In the rows, 128 means zero.
Group and class of each row
[128 118 143 116 127 121 176 126 142 126 147 116 116  66 123 128 124  83
 135 138 148 123 119 140] : Mz/ZR
[148 119 133 116 112 109 181 138 140 159 161 108  99  37 127 111 132  64
 147 117 143 116 123 143] : Mz/QT
[122  99 140 122 134 124 189 134 125 123 132 103 125  80 140 122 135  96
 146 115 155 130 102 157] : FC/BC
[112 100 122 120 134 108 179 124 104 130 142 105 112  56 154 113 119  95
 165 118 143 117 114 166] : ZH/Ht
[140 131 135 110 113  92 179 137 150 124 148  83 114  49 123 129 124  64
 168 129 143 120 127 157] : Mz/ZR
[131 127 136 118 132 127 153 126 152 130 149 123 121  95 120 136 128  92
 127 143 145 121 117 133] : Mz/ZR
[140 122 141 123 112 119 146 143 128 150 143 108 124  75 119 133 128  91
 125 115 143 120 120 148] : Mz/TJ
[153 119 132 119 110  33 179 143 127 143 152 103 114  50 137 129 129  73
 146 123 141 107  97 150] : Mz/TJ
[144 127 130 115 122 111 175 136 139 122 142 105 117  74 121 129 133  83
 130 116 145 119  88 150] : Mz/TJ
[163 113 136 135 119  71 176 169 144 198 147 100 116  68 138 107 126  80
 168 105 143 131 158 168] : FC/MS
[120 103 153 130 135  66 227 134 125 144 158  88  94   4 155 102 130  66
 164  94 151 126  95 170] : FC/HC
[119 123 124 106 102  88 165 134 129 150 131 104 126  82 154 113 130  98
 176 128 135 125 126 156] : FC/HC
[138 119 138 119 121 119 158 118 105 144 135 109 116  85 146 120 135  90
 170 115 139 124 129 145] : ZH/TC
[157 128 129 112 129 119 145 144 134 161 135 120 128  90 117 125 116  96
 127 116 138 115 127 149] : Mz/QT
[112 119 132 126 126 121 164 116 123 150 142 102 112  65 141 109 135  87
 185 115 128 128 127 160] : ZH/Ht
[129  95 113 130 133 107 181 140 109 136 134 104 121  59 158 112 130  96
 155 116 139 108 133 154] : ZH/HF
[117 107 123 125 121 105 174 146 119 160 146 109 138  58 152 103 129  84
 156 112 143 119 119 154] : ZH/HF
[139 114 129 129 122  97 170 147 121 125 144 117 123  43 143 134 126  83
 125 122 140 109 111 141] : Mz/ZR
[149 123 127 119 115 121 178 135 142 149 155 110 107  64 118 130 123  71
 154 128 144 112 114 168] : Mz/ZR
[121 125 136 119 110 103 155 135 132 148 139 104 120 106 127 119 121 101
 165 117 146 131 122 152] : FC/MS
[143 107 125 125 132 110 154 146 118 154 142 111 122  63 147 107 130  82
 159 108 137 118 134 150] : ZH/HF
[134 119 135 117 113 108 192 134 147 138 155  95 113  52 131 118 129  64
 158 133 146 122 101 150] : Mz/ZR
[157 120 122 112 133 122 137 120 113 147 136 124 129 101 154 118 124 114
 145 118 127 127 136 150] : ZH/Ht
[148 119 129 110 117  86 195 140 136 160 158  96 117  25 150 131 114  62
 147 124 140 115 112 163] : Mz/ZR
[149 118 121 116 138 115 174 123 145 134 156 113 115  56 124 121 137  72
 128 121 135 113  95 155] : Mz/QT
[123 101 146 124 119 104 202 134 116 159 133 103 102  80 155 113 132  85
 179 126 141 132 115 150] : FC/BC
[143 128 138 140 128  99 162 148 135 155 137 104 111  93 133 118 130  98
 144 114 144 136 138 146] : FC/HC
[134 100 129 118 129 125 180 130 104 158 144 104 115  84 147 110 127  70
 161 119 147 114 137 160] : ZH/TC
[155 115 144 125 129 103 171 148 123 166 133 115 120  69 150 120 118  86
 154 127 145 122 148 147] : FC/BC
[148 122 121 117 131 114 155 127 144 139 146 117 128  82 130 129 125  94
 124 110 135 118 120 150] : Mz/QT
[122 110 144 131 121  99 173 138 131 164 138 108 115  93 142 118 125  94
 169 109 144 128 125 154] : FC/MS
[120  96 131 136 127  89 184 152 144 135 145 113 109  21 152 116 130  85
 142 116 139 107 101 159] : ZH/HF
[147 128 122 133 132  82 178 157 119 147 134 102 122  84 154 118 131  91
 123 108 136 131 132 149] : FC/HC
[132 132 151 124 113 123 200 120 138 118 142 100  93  45 132 127 127  72
 161 139 150 125  95 141] : Mz/TJ
[127 110 134 124 114 129 155 126 129 163 135 128 116 100 142 123 125  96
 159 131 140 129 146 138] : ZH/TC

Group, then class
[116 131 128 104 151 118  91 141 116 146 105 142 121 160 126 114 138 166
 132 134 118 155 129 102] : ZB/R
[121 124 123 125 114 126 117 126 135 124 124 129 114 141 130 138 130 151
 121 128 131 146 127 120] : NR/M
[127 124 128 132 107 129 124 119 135 120 127 119 117 112 134 145 138 145
 116 121 132 148 122 124] : NR/W
[131 121 132 130  96 124 139 116 133 125 123 114 112 133 136 160 138 136
 116 120 133 149 118 127] : NR/F
[116 132 127 107 130 126 107 133 124 126 116 133 118 150 132 124 144 157
 128 137 123 156 119 109] : NR/W
[133 123 123 142 138 118 113 128 128 132 116 135 117 135 126 140 133 137
 125 115 131 150 131 112] : ZB/Z
[126 121 125 132 110 124 131 118 135 126 128 125 119 133 130 143 134 149
 118 127 127 139 129 126] : NR/F
[112 135 129 103 136 123 101 136 127 137 118 134 119 148 134 121 142 171
 129 130 122 153 122 107] : NR/F
[127 109 123 142 108 117 128 120 136 133 123 127 101 144 127 153 136 138
 122 115 128 164 124 117] : ZB/R
[122 121 134 119 124 136 109 128 135 121 138 127 124 127 133 126 135 157
 115 131 126 138 128 125] : NR/W
[125 128 133 124 123 145 112 125 135 122 142 127 121 129 134 131 137 155
 117 129 125 135 126 121] : NR/W
[131 117 132 144 130 121 115 124 137 133 126 126 113 131 128 141 130 142
 117 116 128 150 128 115] : ZB/N
[133 109 113 140  89 110 155 122 134 127 100 111 102 148 129 168 138 120
 133 112 136 163 114 118] : ZB/N
[125 111 111 130  97 105 146 129 128 132  88 116 101 162 130 164 138 125
 139 113 137 179 111 109] : ZB/N
[116 136 136 109 131 128 104 131 127 129 131 127 124 143 137 113 127 176
 124 136 122 138 126 117] : NR/F
[130 113 120 142 119 112 128 123 133 139 119 126 112 141 132 149 127 138
 126 113 131 149 128 119] : ZB/Z
[118 127 126 114 149 110 101 139 120 143  99 142 110 156 128 126 137 161
 135 128 121 169 123  98] : ZB/Z
[124 116 127 140 110 126 126 138 135 132 123 123 109 134 130 148 129 138
 120 119 129 147 128 125] : ZB/R
[126 113 119 129 110 114 135 128 128 131 100 124 107 146 126 151 139 133
 132 117 129 165 118 110] : ZB/N
[122 121 125 132 108 132 126 122 144 122 127 117 111 131 134 148 137 147
 116 126 130 149 121 125] : NR/W
